Below are the code and all the weights of a small trained network. Each question names an input and a target symbol and asks about switching units off, where a switched-off unit gives its printed mean instead of its output.

import numpy as np


def w(rows, s, z=0):
    codes = np.array(rows[::2]) - 128.0
    scale = np.full(codes.shape[1], s)
    scale[-1] = z or s
    return codes * scale


def f(y):
    return y / 2 * (1 + np.tanh(0.7978845608 * (y + 0.044715 * y**3)))


def softmax(a):
    e = np.exp(a - a.max(-1, keepdims=True))
    return e / e.sum(-1, keepdims=True)


def log_softmax(a):
    a = a - a.max(-1, keepdims=True)
    return a - np.log(np.exp(a).sum(-1, keepdims=True))


def net(x, mask):
    ids = ['ΔΘΦΩαγηπ'.index(c) for c in x.split()]
    T = len(ids)
    res = E[ids] + P[:T]
    u = 0
    for l in range(3):
        q, k, v = (res @ M[l].T for M in (Q, K, V))
        z = softmax(np.where(np.tri(T) > 0, q @ k.T / 2**0.5, -1e9)) @ v
        res = res + np.where(mask[u], z, O[l][:, -1]) @ O[l][:, :-1]
        u += 1
        y = f(res @ A[l][:, :-1].T + A[l][:, -1])
        res = res + np.where(mask[u : u + 8], y, B[l][:, -1]) @ B[l][:, :-1]
        u += 8
    return log_softmax(res[-1] @ U[:, :-1].T + U[:, -1])


Q, K, V, O, A, B = {}, {}, {}, {}, {}, {}
E = w([
[113,132,128,171,80,92,65,122,202,114],'Δ',
[93,106,158,191,196,93,106,106,219,188],'Θ',
[165,77,132,111,94,137,73,119,149,42],'Φ',
[148,113,106,32,136,133,96,72,193,84],'Ω',
[129,224,130,121,159,36,132,116,13,30],'α',
[122,201,142,63,168,92,119,62,149,150],'γ',
[165,117,80,201,3,140,154,22,134,76],'η',
[134,139,135,226,102,165,71,152,117,157],'π',
],0.019)
P = w([
[178,132,89,96,132,154,132,158,135,122],'0',
[115,198,145,206,127,99,182,76,127,3],'1',
[202,121,132,66,131,151,129,181,162,153],'2',
[46,75,140,116,100,68,149,44,76,159],'3',
[194,149,92,100,101,138,132,172,136,151],'4',
[82,169,163,212,135,163,168,35,98,31],'5',
[195,143,80,99,101,127,126,176,130,154],'6',
[7,72,158,107,126,136,131,62,55,159],'7',
[192,148,92,99,87,119,121,182,120,165],'8',
[32,152,162,171,164,175,171,80,141,67],'9',
[202,149,98,99,82,119,119,189,129,165],'10',
],0.014)
Q[0] = w([
[21,164,165,134,179,109,166,114,93,52],'0.h1',
[49,67,124,60,143,93,229,166,2,172],'0.h1',
],0.0052)
K[0] = w([
[15,63,19,98,188,198,195,57,83,180],'0.h1',
[130,182,219,144,84,114,254,125,192,81],'0.h1',
],0.0044)
V[0] = w([
[122,151,3,159,158,103,128,57,147,159],'0.h1',
[182,106,90,156,193,104,126,132,113,138],'0.h1',
],0.0027)
O[0] = w([
[148,90,149,136,118,91,194,79,135,181,255],'0.h1',
[105,66,159,168,166,117,173,179,159,254,127],'0.h1',
],0.0083,0.00073)
A[0] = w([
[168,204,50,30,166,145,155,159,143,211,26],'0.n1',
[174,196,227,41,131,143,142,102,162,156,112],'0.n2',
[161,151,85,107,26,184,137,179,84,129,126],'0.n3',
[116,107,129,124,97,179,153,34,108,107,138],'0.n4',
[2,151,157,99,85,117,85,103,112,101,226],'0.n5',
[40,148,155,110,109,111,212,98,130,118,78],'0.n6',
[152,102,68,57,83,92,95,224,164,93,43],'0.n7',
[168,104,243,169,125,110,153,78,197,49,252],'0.n8',
],0.0075,0.0032)
B[0] = w([
[17,139,98,66,19,130,164,127,80,157,159],'0.n1',
[97,162,7,172,63,81,115,107,81,81,164],'0.n2',
[251,76,143,72,124,127,100,190,120,154,185],'0.n3',
[70,123,242,209,95,80,128,154,130,84,202],'0.n4',
[97,72,140,210,148,156,89,33,190,181,208],'0.n5',
[194,70,144,105,133,183,1,158,116,107,163],'0.n6',
[235,122,101,251,132,58,67,136,111,11,172],'0.n7',
[139,178,104,163,172,175,197,171,97,134,255],'0.n8',
],0.0069,0.008)
Q[1] = w([
[29,2,173,94,121,21,134,132,64,172],'1.h1',
[37,87,137,177,183,229,98,83,118,105],'1.h1',
],0.0064)
K[1] = w([
[77,254,119,167,162,185,185,96,154,62],'1.h1',
[80,76,132,150,149,239,83,59,88,105],'1.h1',
],0.0077)
V[1] = w([
[126,152,200,254,93,163,125,138,33,149],'1.h1',
[161,202,40,148,240,207,109,3,24,203],'1.h1',
],0.004)
O[1] = w([
[80,194,112,74,153,34,187,210,246,32,254],'1.h1',
[200,192,255,108,125,198,131,163,214,88,110],'1.h1',
],0.0097,0.0045)
A[1] = w([
[138,173,149,170,105,103,176,119,97,121,254],'1.n1',
[60,98,170,170,104,73,166,39,154,93,75],'1.n2',
[161,149,185,143,106,214,73,55,153,130,179],'1.n3',
[89,168,58,104,79,107,214,150,138,143,93],'1.n4',
[104,34,153,205,179,148,135,132,170,138,120],'1.n5',
[101,94,180,114,209,86,213,127,96,181,169],'1.n6',
[116,175,186,181,253,97,88,9,138,155,140],'1.n7',
[54,45,162,209,162,143,119,38,83,111,82],'1.n8',
],0.0074,0.0044)
B[1] = w([
[134,136,92,123,117,100,199,138,181,144,222],'1.n1',
[182,253,162,125,162,121,79,233,80,88,255],'1.n2',
[132,36,147,115,118,105,160,246,71,175,179],'1.n3',
[153,2,154,111,166,164,174,181,55,212,163],'1.n4',
[86,134,89,72,153,111,183,85,121,118,204],'1.n5',
[118,83,107,89,181,137,34,48,218,52,142],'1.n6',
[117,74,140,127,76,170,227,187,155,91,242],'1.n7',
[68,85,83,14,94,181,16,112,37,171,204],'1.n8',
],0.007,0.01)
Q[2] = w([
[145,159,80,192,153,254,111,143,132,84],'2.h1',
[47,188,212,75,113,135,81,138,146,140],'2.h1',
],0.0078)
K[2] = w([
[76,109,226,166,136,108,2,121,165,130],'2.h1',
[51,133,142,139,142,161,158,166,103,94],'2.h1',
],0.0083)
V[2] = w([
[115,159,108,171,74,98,108,178,129,181],'2.h1',
[103,63,70,134,129,165,101,137,255,165],'2.h1',
],0.0061)
O[2] = w([
[116,245,184,202,99,248,167,168,76,123,251],'2.h1',
[69,161,197,135,122,101,85,177,119,120,11],'2.h1',
],0.015,0.0027)
A[2] = w([
[159,171,139,225,129,86,147,123,205,80,149],'2.n1',
[123,117,71,115,125,139,145,94,103,108,160],'2.n2',
[73,118,204,55,74,191,171,139,108,126,54],'2.n3',
[116,153,138,157,139,182,133,77,206,254,106],'2.n4',
[90,146,70,134,117,100,109,134,129,93,104],'2.n5',
[62,181,142,75,102,170,120,105,117,150,198],'2.n6',
[180,125,123,95,107,110,70,75,93,109,74],'2.n7',
[145,110,240,152,140,145,184,104,121,103,3],'2.n8',
],0.0097,0.0042)
B[2] = w([
[129,80,183,95,135,86,111,61,100,200,250],'2.n1',
[108,127,61,64,119,123,82,128,158,116,182],'2.n2',
[154,139,91,163,167,87,115,94,71,200,209],'2.n3',
[51,80,95,166,99,58,71,233,42,112,147],'2.n4',
[140,143,80,132,128,187,138,30,198,184,170],'2.n5',
[140,9,192,214,169,194,125,130,84,45,170],'2.n6',
[81,140,88,195,158,164,184,141,116,128,158],'2.n7',
[111,157,172,128,72,154,1,151,173,130,163],'2.n8',
],0.009,0.014)
U = w([
[109,124,125,159,133,88,122,18,84,183,135],'Δ',
[68,94,89,170,128,24,157,150,96,110,132],'Θ',
[172,74,102,254,189,87,157,97,99,52,95],'Φ',
[65,105,80,131,45,147,133,87,121,97,212],'Ω',
[142,163,84,126,213,68,220,99,63,161,153],'α',
[133,65,112,96,160,121,148,88,33,174,2],'γ',
[143,22,146,142,39,107,225,98,116,92,157],'η',
[177,123,98,120,160,173,113,189,117,187,186],'π',
],0.006,0.0029)

Each question gives the input, a string of symbols that net reads in full, and the target symbol t.
The units are the heads (2 rows each of Q, K, V and O) and the neurons (one row each of A and B). Each row of codes is followed by its name. A weight is (code - 128) times the scale printed after its matrix; where a second scale follows, it is the last column's (O, A, B and U).
mask holds one flag per unit, layer by layer, with each layer's heads first. A switched-off unit (its flag False) gives its mean, the last column of its rows in O or B, instead of its output. The means were averaged over made-up inputs and are rounded, as every weight is.
A unit's drop is (log p(t) with every unit on - log p(t) with that unit switched off) / (log p(t) with every unit on - log p(t) with every unit switched off).
The circuit of an input: a set's keep is (log p(t) with only the set's units on - log p(t) with every unit switched off) / (log p(t) with every unit on - log p(t) with every unit switched off). Starting from the 12 units with the biggest drops (on a tie, the unit counted first), units are removed one at a time, each time the one whose removal leaves the highest keep (on an exact tie, the one counted first), for as long as the keep stays at least 0.8.
units of the circuit, in order: the units of the circuit, biggest drop first
most important unit: the unit with the biggest drop
k most important neurons: the k neurons with the biggest drops, biggest first
top k neurons in layer l: the k neurons of layer l with the biggest drops, biggest first
input π Ω π Ω Φ Δ Ω π, target Φ: most important neuron => 2.n6
input Δ η π Ω Φ Δ, target γ: units of the circuit, in order => 1.n8, 1.h1, 0.n5, 1.n3
input Φ α Ω Ω, target η: units of the circuit, in order => 1.h1, 2.h1, 2.n3
input Φ α π Θ, target η: units of the circuit, in order => 2.h1, 1.n7
input Δ Θ α Ω Θ η, target γ: units of the circuit, in order => 1.n8, 1.h1, 1.n3
input Φ Φ Θ Δ, target Ω: top 2 neurons in layer 0 => 0.n5, 0.n4
input η Θ η η π Θ π γ π γ, target π: units of the circuit, in order => 0.n5, 1.h1, 1.n3, 0.n6
input α Φ Δ π η Θ Φ Φ π π, target Ω: 2 most important neurons => 0.n4, 1.n8
input π α Ω α η η α π Φ γ, target Δ: units of the circuit, in order => 1.h1, 2.n1, 0.n5, 2.n8
input Ω Ω Δ π, target γ: top 3 neurons in layer 0 => 0.n8, 0.n5, 0.n7
input Θ η Θ η η π Φ Δ Θ α, target Φ: units of the circuit, in order => 0.n5, 1.n8, 2.n6, 2.n1
input γ π Φ Θ Ω α Θ, target Θ: units of the circuit, in order => 2.n4, 1.n2, 0.n7
input η Θ γ η η Δ γ π π Ω, target Δ: 4 most important neurons => 2.n1, 0.n5, 1.n8, 2.n8
input η Φ π Φ η Φ γ Δ Ω η, target Φ: 2 most important neurons => 1.n8, 2.n6
input γ γ Θ Φ η Ω π Φ, target γ: most important unit => 1.n8
input η α π Φ π Φ Θ γ, target Ω: top 2 neurons in layer 1 => 1.n8, 1.n7
input Θ α Φ Θ Θ π, target Θ: top 2 neurons in layer 1 => 1.n6, 1.n3
input Ω Φ Δ γ Δ Φ, target π: 2 most important neurons => 0.n8, 2.n8
input Φ Ω γ γ π γ, target π: 4 most important neurons => 0.n5, 0.n6, 1.n3, 2.n8
input Φ Ω Φ γ Ω Ω, target π: most important unit => 1.h1
input γ π α Δ Ω π π π, target Δ: top 4 neurons in layer 1 => 1.n8, 1.n3, 1.n1, 1.n4
input α η π π Ω α, target Δ: 2 most important neurons => 2.n1, 1.n1
input α Φ Φ π, target Ω: top 2 neurons in layer 2 => 2.n1, 2.n3
input η Ω π Ω η η, target γ: top 2 neurons in layer 0 => 0.n8, 0.n5
input Φ Ω π Θ α Φ, target Θ: top 3 neurons in layer 1 => 1.n6, 1.n1, 1.n3
input α π π Ω η α Ω, target Ω: top 2 neurons in layer 1 => 1.n2, 1.n3
input Ω Θ α η, target Θ: 2 most important neurons => 1.n7, 0.n4
input Θ Δ Φ η α η Δ Θ γ γ Φ, target Φ: top 2 neurons in layer 0 => 0.n7, 0.n3
